In the rows, 128 means zero.
Each row has a class, written after it, and each block has its own classes.
101 117 151 80 146 122 136 142 117 111 133 144 141 144 163 111 99 70 166 114 106 98 163 167 115 146 125 111 114 76 71 155 125 139 129 151 | K_982
148 139 125 158 158 172 137 169 135 121 127 117 126 151 115 108 116 151 160 90 128 113 93 80 151 101 121 123 136 99 123 110 117 131 117 117 | K_982
127 91 143 123 142 133 128 83 99 143 101 179 101 100 154 96 124 127 98 100 139 161 143 107 136 167 138 89 84 119 133 115 136 104 146 174 | K_372
108 118 147 79 86 140 206 225 149 140 65 114 155 136 117 142 140 176 165 106 180 120 134 88 130 153 159 152 145 132 112 170 156 127 155 85 | K_982
186 110 103 202 154 162 113 105 122 135 94 125 84 87 134 117 118 94 85 93 109 128 96 109 164 143 125 118 121 102 138 104 112 122 114 152 | K_597
85 143 144 127 146 157 164 146 137 167 140 139 158 162 128 143 129 88 140 144 124 115 124 90 130 131 133 119 120 100 131 178 143 153 128 148 | K_655
123 140 148 155 161 138 140 114 137 160 123 130 151 143 119 140 149 118 125 179 108 137 134 131 144 161 144 93 152 115 146 152 99 124 145 147 | K_655
84 110 146 131 126 108 163 82 112 193 91 207 121 121 127 118 156 90 130 178 161 161 118 91 109 169 134 75 105 168 142 124 134 140 116 143 | K_732
102 134 124 131 94 106 146 160 166 146 82 45 120 158 109 174 159 131 171 141 156 115 163 137 151 114 106 167 157 179 87 180 155 161 143 140 | K_655
133 108 153 156 159 167 168 162 116 144 97 116 124 89 147 92 113 134 143 105 156 120 157 123 165 110 108 130 89 143 60 158 146 164 138 131 | K_211
101 139 124 123 128 190 161 119 172 120 128 124 111 183 138 117 112 101 103 162 152 97 147 131 130 122 171 145 107 161 101 155 146 154 128 158 | K_899
153 105 169 88 163 189 141 173 131 157 82 181 150 111 149 78 148 153 162 159 155 171 100 101 146 151 139 99 118 143 154 133 135 94 139 161 | K_899
148 161 111 195 164 184 109 158 123 129 100 154 150 121 123 108 121 142 112 132 72 111 80 58 141 106 151 93 157 123 131 118 94 123 99 124 | K_752
152 140 101 171 135 141 118 134 167 58 114 78 109 122 148 115 90 97 98 126 79 86 119 101 150 90 146 131 115 137 69 164 114 128 110 124 | K_376
139 132 126 98 155 145 122 122 145 95 111 136 129 108 142 120 141 112 100 104 128 126 124 97 144 100 149 122 107 98 151 96 140 143 163 128 | K_372
95 140 147 103 161 170 136 123 169 116 132 127 160 128 136 137 165 89 132 160 126 130 102 118 136 109 158 135 162 157 147 80 148 155 152 145 | K_899
159 124 120 138 126 184 114 147 132 151 79 147 133 78 118 105 140 176 111 123 140 137 94 62 139 122 96 124 84 148 130 158 113 104 114 160 | K_752
116 168 130 158 193 142 119 117 131 74 110 118 130 125 110 106 114 118 109 126 110 116 140 123 134 146 160 103 165 149 181 109 93 115 130 140 | K_372
149 92 136 147 117 97 135 162 165 128 91 60 88 141 184 118 99 51 156 129 134 118 151 189 169 120 100 139 97 111 25 126 137 134 103 110 | K_376
130 115 141 130 126 144 139 183 79 151 115 202 107 113 143 87 103 175 130 107 157 137 128 94 132 129 154 129 90 70 150 119 138 104 127 120 | K_372
133 128 130 135 102 108 151 176 144 136 111 103 119 180 111 117 131 142 168 122 176 120 134 104 151 118 116 108 122 133 108 164 140 141 127 107 | K_655
86 132 132 126 112 135 177 82 162 136 179 129 141 206 130 148 142 105 129 128 135 148 131 108 122 152 155 116 163 151 118 137 163 156 145 144 | K_211
146 110 149 163 142 117 104 172 80 105 138 147 119 42 131 104 105 146 134 87 139 141 140 102 141 164 116 53 101 124 135 143 101 99 120 154 | K_142
177 118 103 156 165 173 94 166 112 106 101 119 108 65 129 130 128 95 129 55 115 101 118 80 191 104 135 122 120 156 103 81 160 158 147 169 | K_597
134 129 128 114 165 147 115 98 157 118 121 98 125 109 146 139 154 64 104 143 124 132 120 165 139 104 151 118 138 138 141 82 137 152 159 148 | K_899
112 121 110 101 119 116 150 73 132 65 155 95 99 149 155 132 85 75 39 111 178 79 170 194 102 135 155 114 114 130 116 144 137 122 132 126 | K_982
118 112 137 117 125 93 157 143 124 168 93 154 117 126 110 139 171 107 167 140 164 163 154 138 142 120 151 105 144 174 128 113 141 152 182 135 | K_372
129 99 146 128 169 119 162 197 89 140 90 134 135 65 178 117 106 79 138 89 106 124 125 117 147 111 148 122 115 81 113 140 154 136 147 123 | K_376
138 132 120 111 174 159 140 81 138 96 144 89 142 77 137 158 129 95 49 109 148 126 143 179 122 121 162 117 135 157 161 142 142 129 176 133 | K_211
67 120 116 111 127 139 165 201 134 162 64 134 123 176 100 125 127 151 166 115 197 123 122 97 131 177 113 137 150 122 125 113 143 145 121 108 | K_752
172 116 149 104 131 161 141 115 154 131 97 107 132 86 170 123 172 152 86 133 145 157 110 129 141 116 140 136 107 101 170 138 135 116 158 135 | K_899
136 127 117 110 130 129 108 118 154 91 141 122 103 100 145 135 138 113 81 107 148 110 143 128 147 93 142 164 76 76 143 85 141 148 167 138 | K_372
128 144 100 146 154 151 166 124 176 85 157 61 127 205 131 161 112 73 66 117 137 85 135 126 149 108 178 144 182 114 154 122 150 157 153 146 | K_655
168 125 133 174 158 187 126 134 151 161 130 130 123 110 157 143 163 78 150 117 100 126 117 97 188 105 92 142 104 107 93 134 133 170 126 182 | K_597
126 145 132 114 138 147 169 151 129 135 105 63 137 126 109 155 153 137 161 130 152 131 151 114 149 131 112 119 162 171 88 122 127 183 140 103 | K_732
130 146 151 128 97 132 166 148 112 134 117 105 147 120 161 131 126 136 120 118 116 115 128 111 118 110 131 138 141 101 124 163 140 131 112 103 | K_982
117 115 136 106 64 82 178 160 127 177 34 98 133 106 137 155 165 161 154 130 139 138 150 148 119 92 138 157 137 150 118 167 165 162 162 81 | K_138
142 129 135 148 120 116 152 183 99 117 110 118 161 77 141 124 106 124 141 119 58 116 133 126 120 91 162 124 159 110 104 161 112 133 140 109 | K_138
117 147 131 102 133 166 106 126 158 111 106 103 140 130 138 168 167 126 157 144 120 115 147 144 153 152 103 154 157 161 97 153 140 147 125 150 | K_597
109 135 125 115 106 95 111 93 168 99 163 124 132 163 156 161 157 100 121 138 114 129 154 144 137 144 165 138 146 125 122 98 168 154 167 157 | K_211
69 151 123 95 133 144 151 93 160 118 168 113 147 242 127 142 117 70 145 153 122 101 158 170 108 153 124 110 176 140 67 132 119 170 111 144 | K_752
144 132 119 114 132 132 120 115 133 102 161 107 121 108 134 138 117 145 94 138 139 111 152 192 118 103 124 154 101 102 158 143 110 118 150 139 | K_138
118 152 114 144 105 106 119 96 157 121 121 143 126 177 133 134 131 94 94 156 118 103 157 151 115 154 169 102 128 159 129 141 117 129 122 162 | K_752
88 121 124 136 88 81 138 107 145 99 162 145 114 133 138 170 104 46 93 138 129 95 168 191 84 113 200 117 148 177 125 168 145 134 134 167 | K_142
106 117 147 115 98 107 182 174 114 161 104 97 117 133 121 159 169 161 187 78 201 146 172 146 149 190 86 133 134 130 115 191 145 153 134 106 | K_597
110 131 154 152 171 146 153 163 59 151 172 158 162 87 118 101 119 132 181 123 111 164 124 90 130 145 101 81 159 133 112 168 115 134 130 149 | K_211
119 143 139 141 190 164 164 113 172 126 108 89 124 201 161 138 111 93 138 122 103 109 148 172 147 134 157 137 143 126 120 156 134 138 126 146 | K_376
72 118 140 98 98 106 159 72 90 117 205 162 130 146 123 155 124 78 115 147 152 114 185 196 108 194 151 93 165 176 71 144 133 148 140 143 | K_597
168 152 115 123 148 170 130 107 180 93 111 97 123 144 138 150 152 158 83 150 148 112 131 136 141 116 163 143 132 140 158 118 118 130 137 119 | K_732
105 117 121 127 71 104 140 180 162 144 92 120 116 150 131 152 165 176 139 132 195 130 144 124 137 157 116 159 126 134 120 142 138 120 128 125 | K_752
103 131 109 101 123 131 138 119 154 71 157 91 139 154 155 149 111 93 107 149 121 118 152 164 111 137 140 127 173 112 72 176 132 139 136 108 | K_211
78 114 129 113 108 121 167 165 179 148 117 86 156 151 126 189 172 93 153 116 160 134 136 141 133 142 131 158 187 174 101 121 149 147 145 142 | K_752
137 132 99 166 159 148 91 170 80 71 141 101 113 26 100 103 101 112 123 96 92 110 118 78 145 100 138 98 137 155 90 113 101 145 147 159 | K_899
115 152 146 110 99 125 177 167 143 162 110 54 154 136 141 206 200 119 176 99 146 144 158 131 160 157 101 156 181 136 126 165 167 181 146 113 | K_597
137 80 109 157 132 94 84 170 135 130 82 123 82 79 98 102 130 114 164 113 178 127 118 92 175 126 75 108 69 136 89 112 124 126 141 161 | K_655
128 130 173 135 178 185 149 137 116 166 103 118 167 99 165 126 132 82 158 136 71 118 127 135 149 105 120 130 151 121 77 112 128 153 128 150 | K_982
162 112 164 138 158 175 162 125 82 163 101 168 145 85 150 114 147 148 114 82 133 150 121 101 162 172 144 81 131 130 147 123 143 124 140 133 | K_597
77 138 132 126 113 129 152 67 126 113 166 135 106 174 111 111 76 107 88 143 143 86 153 160 93 186 145 142 116 113 134 126 112 118 110 159 | K_982
129 107 151 107 139 113 127 120 140 135 89 157 128 116 152 124 152 128 138 183 137 122 157 197 126 140 132 128 124 106 104 146 101 114 154 137 | K_982
69 106 141 105 124 100 142 104 136 114 101 169 104 112 175 129 112 86 91 160 171 92 184 188 115 135 168 130 59 180 93 193 164 117 136 150 | K_376
175 98 131 121 99 104 160 102 129 121 98 137 100 103 110 86 137 166 121 140 177 155 132 105 121 158 104 85 82 147 118 181 86 111 125 128 | K_732
184 102 136 92 121 157 174 175 101 119 85 85 132 50 157 110 110 145 85 122 148 138 122 89 162 115 126 127 112 144 101 147 156 120 157 113 | K_376
42 152 151 62 133 129 124 55 136 115 114 136 135 186 121 133 111 91 161 178 125 73 203 226 89 157 136 113 124 192 46 164 127 158 126 148 | K_982
140 156 108 141 159 179 127 55 149 106 129 115 116 165 140 156 152 117 88 125 114 103 125 153 135 103 139 141 166 145 146 148 137 158 126 144 | K_597
109 110 143 97 95 95 162 191 120 140 95 96 143 119 121 153 151 167 192 145 154 151 173 180 133 157 135 130 185 144 52 160 135 146 172 73 | K_211
99 150 89 94 167 140 102 127 113 78 121 132 126 109 78 121 75 110 106 159 120 79 138 168 97 117 154 122 134 141 146 113 103 137 153 122 | K_138
152 142 89 142 163 114 114 114 152 71 165 99 103 129 116 146 131 120 95 77 114 119 107 88 152 122 155 125 118 98 195 107 129 130 172 164 | K_376
145 126 115 155 160 105 127 126 127 101 86 66 98 146 90 86 98 131 174 57 98 109 148 116 163 141 105 105 116 115 114 73 108 176 151 148 | K_138
127 84 150 93 119 134 152 151 88 129 123 167 131 91 143 114 128 165 139 114 159 157 130 100 124 140 110 69 131 112 104 158 131 132 144 124 | K_142
128 107 102 110 124 150 116 91 185 137 92 151 125 107 157 181 190 93 88 156 93 162 109 80 143 108 163 148 136 112 132 117 148 137 186 171 | K_372
91 157 153 100 135 148 181 148 146 165 84 87 165 180 122 144 153 120 209 179 97 149 131 97 150 144 106 102 183 178 60 163 139 175 129 98 | K_376
109 164 108 148 141 174 109 108 211 122 135 105 145 189 115 171 109 60 98 146 89 75 115 191 111 122 193 165 156 137 126 90 109 122 108 138 | K_752
103 133 131 138 144 115 142 149 117 107 142 143 150 115 103 114 82 77 113 128 106 94 120 126 102 143 166 87 120 83 127 180 92 114 123 109 | K_655

Next block, with new classes.
90 150 116 58 92 165 186 144 166 108 190 119 185 133 109 141 134 158 161 128 80 120 115 142 160 151 54 167 159 136 141 163 90 81 139 139 | K_30
91 135 87 71 133 142 136 170 150 108 139 140 171 158 166 242 160 157 165 29 183 69 149 210 148 134 27 151 140 56 128 146 66 92 86 88 | K_525
119 156 99 113 76 145 123 107 138 110 136 150 158 147 137 160 185 187 137 96 114 187 165 143 115 125 100 123 164 133 95 111 87 128 107 149 | K_945
148 162 82 160 140 156 110 132 120 145 167 74 149 123 117 199 102 210 147 125 114 126 159 169 116 156 109 121 180 108 125 169 36 88 147 121 | K_519
100 176 121 81 111 131 139 71 137 95 143 179 153 174 96 180 163 145 141 132 104 142 128 145 95 133 97 103 158 93 127 132 76 128 148 114 | K_519
121 135 174 114 95 124 144 73 131 156 174 93 141 134 87 141 128 173 166 90 74 84 112 62 89 136 142 152 143 117 129 159 148 62 107 114 | K_945
107 46 91 127 96 113 157 117 151 132 164 107 130 91 99 235 139 173 147 117 142 99 123 60 124 128 101 166 112 141 158 162 136 54 149 131 | K_525
122 152 115 93 105 139 122 150 118 172 168 131 175 133 141 177 194 119 146 111 150 172 120 156 162 147 77 151 137 136 138 92 105 158 118 100 | K_689
125 65 208 113 96 97 160 64 127 125 202 122 152 130 127 172 137 157 205 157 120 108 153 52 78 123 107 126 122 135 188 151 138 66 115 133 | K_519
119 108 151 98 107 116 148 101 124 112 213 146 181 114 136 153 102 159 193 159 98 106 149 52 59 123 140 107 120 182 145 164 133 64 130 130 | K_519
124 102 171 189 152 147 122 158 117 199 167 97 119 81 97 94 109 130 148 128 120 112 83 56 142 139 116 157 100 144 180 140 164 126 112 98 | K_964
123 234 130 112 96 130 122 77 114 57 179 104 185 133 137 128 134 175 156 123 75 179 149 153 111 135 103 138 145 85 137 135 83 127 117 143 | K_964
135 173 75 126 112 128 133 100 143 96 145 93 113 120 90 157 122 172 122 115 107 173 107 129 148 136 107 152 165 87 135 152 79 149 135 154 | K_519
141 115 187 141 144 115 143 137 85 140 139 72 56 119 98 186 173 151 113 96 94 117 127 114 101 117 82 165 87 82 178 157 87 190 80 127 | K_943
78 122 157 95 106 140 179 83 133 89 172 140 119 125 117 169 119 157 173 83 82 90 162 64 51 114 127 87 94 146 127 159 142 81 115 84 | K_133
114 147 150 143 95 150 126 126 135 62 81 116 86 148 96 125 122 152 155 136 104 96 71 87 134 156 111 153 108 72 115 106 138 146 103 66 | K_700
110 98 147 192 115 102 115 85 147 161 141 114 73 98 60 139 146 146 168 116 157 109 111 45 128 159 105 145 81 104 161 146 190 133 87 122 | K_133
142 118 161 127 128 159 117 186 120 185 141 92 87 107 126 180 120 196 112 71 138 101 134 129 162 169 114 166 182 128 116 161 88 109 135 115 | K_945
88 151 111 138 45 136 158 64 136 175 185 129 129 155 99 224 148 141 172 121 87 108 95 67 77 126 124 137 110 109 146 132 152 75 90 150 | K_689
158 89 130 208 137 103 110 126 116 177 129 75 54 120 97 151 151 126 149 128 162 116 102 99 128 111 102 151 123 99 182 148 158 122 72 147 | K_519
111 125 97 126 82 146 136 96 156 83 100 120 42 150 108 151 153 174 115 121 106 107 78 112 209 150 111 119 154 53 119 138 156 136 89 143 | K_689
132 59 189 173 132 108 145 139 137 186 131 96 37 120 104 157 137 104 138 98 138 104 109 88 134 109 64 179 96 97 174 159 152 113 77 143 | K_30
138 62 165 220 119 112 110 123 118 168 132 68 24 124 43 184 164 145 127 136 118 90 114 89 129 119 78 138 121 86 203 155 160 112 107 114 | K_700
135 100 120 196 176 179 148 162 129 160 139 57 153 109 130 129 99 191 120 102 103 101 146 189 146 134 106 96 183 92 141 146 87 106 116 120 | K_700
135 148 109 110 67 148 125 160 181 112 95 124 89 148 69 150 144 149 159 56 137 112 116 115 183 167 97 161 134 18 114 129 96 89 92 107 | K_945
125 81 156 158 106 138 149 117 119 132 138 98 76 135 96 166 148 160 121 114 90 133 113 92 123 107 126 137 97 126 200 138 109 122 136 106 | K_525
122 203 109 94 187 143 106 145 150 109 110 126 126 133 154 162 148 180 130 40 138 127 140 172 121 121 85 180 170 106 122 157 44 98 109 118 | K_133
132 87 124 202 144 124 109 174 89 188 128 83 21 110 114 154 146 150 133 79 129 88 93 119 134 112 94 161 131 122 166 164 139 98 94 125 | K_700
104 52 175 192 130 105 121 128 136 177 138 90 52 89 70 127 124 133 133 143 130 105 126 59 135 132 102 152 67 134 169 153 203 152 114 137 | K_133
134 94 99 206 164 144 101 147 107 158 151 87 175 115 162 96 115 210 130 137 119 111 154 193 154 152 115 101 175 138 140 149 110 92 130 135 | K_700
128 168 122 50 105 131 101 64 213 103 157 133 173 144 139 169 127 149 142 80 140 135 104 132 208 106 82 160 178 98 134 141 107 83 108 147 | K_689
162 190 190 139 103 172 97 128 130 91 91 137 102 89 98 86 100 114 151 115 123 162 62 101 161 168 114 127 123 40 98 91 96 138 107 89 | K_943
109 84 175 232 154 116 88 122 128 207 109 142 44 116 56 130 145 125 118 187 156 94 108 82 109 157 123 121 91 126 165 138 200 144 122 142 | K_133
155 157 127 123 94 147 61 190 122 81 155 68 162 106 177 120 105 193 147 120 73 106 164 126 185 160 91 146 173 111 104 146 130 83 94 96 | K_689
137 169 108 108 117 104 118 77 117 83 145 110 162 141 102 161 172 180 146 164 114 138 134 142 134 154 114 132 151 108 119 148 104 148 135 133 | K_519
105 148 29 109 137 164 122 157 156 112 107 99 152 151 140 192 146 163 143 29 131 109 142 204 155 97 50 146 155 114 89 142 56 88 115 80 | K_700
181 148 172 169 139 146 107 141 107 101 145 55 133 113 137 94 130 191 145 146 88 111 160 116 142 176 119 133 156 148 122 166 114 124 100 87 | K_30
138 144 130 156 103 134 105 137 123 83 80 116 52 144 72 119 138 111 154 135 127 118 95 141 152 166 111 120 102 21 122 111 122 131 124 83 | K_525
171 123 148 147 127 99 112 115 102 122 105 94 43 157 133 104 185 150 153 176 125 99 108 105 153 163 178 150 112 111 141 142 152 133 89 148 | K_689
142 145 189 118 47 152 105 150 144 50 100 93 38 115 88 111 115 169 113 136 78 128 111 82 210 175 90 168 125 73 150 154 112 162 128 133 | K_943
126 168 134 120 152 167 133 174 134 117 185 59 163 100 163 78 67 168 137 96 113 100 152 166 178 162 97 139 200 118 147 180 113 101 127 129 | K_964
110 161 116 111 126 129 100 109 151 128 168 114 193 132 110 157 118 173 159 164 110 134 122 143 114 151 91 187 132 135 137 142 69 108 168 143 | K_525
131 141 113 119 138 155 123 160 132 57 125 82 153 116 159 136 109 185 126 89 110 106 146 176 162 145 87 125 177 74 113 143 98 113 110 102 | K_525
161 134 191 117 144 152 65 132 133 76 206 57 87 66 141 98 47 202 133 124 98 147 139 118 164 134 63 132 172 149 155 178 73 130 133 116 | K_943
96 108 159 158 126 122 111 108 133 175 154 105 81 141 76 136 143 159 135 119 135 81 109 113 160 158 106 142 97 140 199 165 167 124 136 94 | K_133
159 161 171 171 122 136 54 146 109 153 152 86 92 120 114 94 100 216 169 104 126 97 125 148 178 218 111 143 168 54 110 155 95 105 103 103 | K_945
145 135 138 149 98 166 123 143 157 47 87 136 24 114 73 110 82 134 127 108 79 155 102 71 122 124 125 103 150 57 126 117 91 81 146 83 | K_700
174 103 144 206 134 122 41 115 141 170 134 130 76 102 66 134 174 176 129 128 143 97 69 46 177 128 110 149 95 143 209 167 145 98 77 118 | K_943
131 191 121 100 136 145 113 150 117 149 119 129 208 155 141 151 157 147 136 49 84 136 158 163 136 127 102 152 138 121 105 135 47 145 125 77 | K_519
129 139 166 132 145 189 126 106 129 151 163 75 143 105 125 160 93 219 118 72 92 112 127 141 169 157 99 119 148 135 127 165 43 157 136 85 | K_943
136 112 166 156 90 148 164 149 120 99 119 103 96 104 130 97 124 146 153 98 75 177 147 111 127 131 109 134 156 76 139 113 92 103 124 141 | K_700
109 175 88 60 127 149 112 102 178 67 161 113 192 134 117 180 162 172 146 42 130 133 105 149 181 102 40 158 151 116 146 141 83 139 96 76 | K_525
77 138 142 105 95 151 146 98 154 139 188 144 141 121 107 149 125 171 190 94 119 87 128 58 106 157 111 135 120 187 150 167 146 71 128 95 | K_133
129 121 152 129 134 101 126 102 156 116 162 99 94 120 108 145 130 175 166 110 134 71 166 74 105 151 129 153 132 135 173 200 144 60 112 142 | K_133
136 179 102 89 74 166 148 104 203 92 163 113 175 126 113 186 136 172 158 114 145 168 152 87 154 137 90 157 200 162 147 153 76 130 117 160 | K_519
124 158 140 134 98 146 114 130 136 78 117 92 114 129 117 100 109 142 168 147 71 135 89 99 137 159 89 150 135 23 92 89 132 129 79 101 | K_689
118 170 164 117 66 155 117 120 115 48 112 114 31 128 88 110 108 159 167 125 94 127 105 109 192 193 102 129 118 41 108 134 107 124 155 67 | K_964
102 123 127 95 94 116 123 99 162 103 201 88 192 119 113 207 100 167 149 145 76 76 139 54 93 135 86 149 134 114 125 151 166 87 102 103 | K_689
149 195 123 147 90 158 136 143 132 78 86 117 99 145 89 107 114 115 111 126 71 172 110 134 129 155 125 133 111 61 104 111 85 142 132 91 | K_30
148 120 140 172 113 150 103 121 121 76 121 76 91 118 166 143 78 208 103 103 130 124 151 158 172 147 122 102 181 115 128 147 110 118 137 106 | K_700
123 113 154 89 51 159 160 140 182 54 78 112 52 140 118 130 120 102 159 87 105 119 134 93 183 119 64 152 120 94 87 141 136 92 101 111 | K_30
161 173 182 121 156 166 92 135 113 139 151 73 102 97 120 150 96 191 136 58 84 108 124 151 155 148 87 146 168 84 126 177 25 90 132 93 | K_943
129 166 119 60 128 120 108 134 133 110 137 96 155 159 188 180 180 172 165 81 144 105 114 192 191 135 59 196 171 73 125 132 90 94 79 129 | K_689
121 95 180 93 94 137 148 168 126 38 72 127 78 125 137 70 140 142 163 147 94 136 92 134 200 148 101 164 112 40 122 103 116 117 132 133 | K_525
162 88 183 187 134 111 108 104 117 179 145 101 98 111 62 121 176 147 187 141 130 117 79 70 164 140 101 145 123 83 193 137 142 101 90 112 | K_519
101 151 83 76 120 139 129 180 149 174 116 153 170 185 119 185 175 124 149 47 157 84 121 186 127 133 85 168 117 80 117 121 85 80 103 83 | K_945
131 159 86 89 135 150 172 157 154 171 123 109 224 139 88 189 185 81 148 72 144 126 120 154 131 141 74 176 119 115 114 116 82 99 126 50 | K_30
98 55 117 145 110 128 156 172 138 206 149 104 123 107 102 219 182 140 123 121 128 100 76 68 153 125 65 196 123 99 178 121 171 112 83 138 | K_689
146 179 166 122 156 157 148 118 98 110 154 44 78 119 146 107 113 171 142 78 106 114 150 170 165 155 127 126 177 106 126 180 85 144 125 114 | K_964
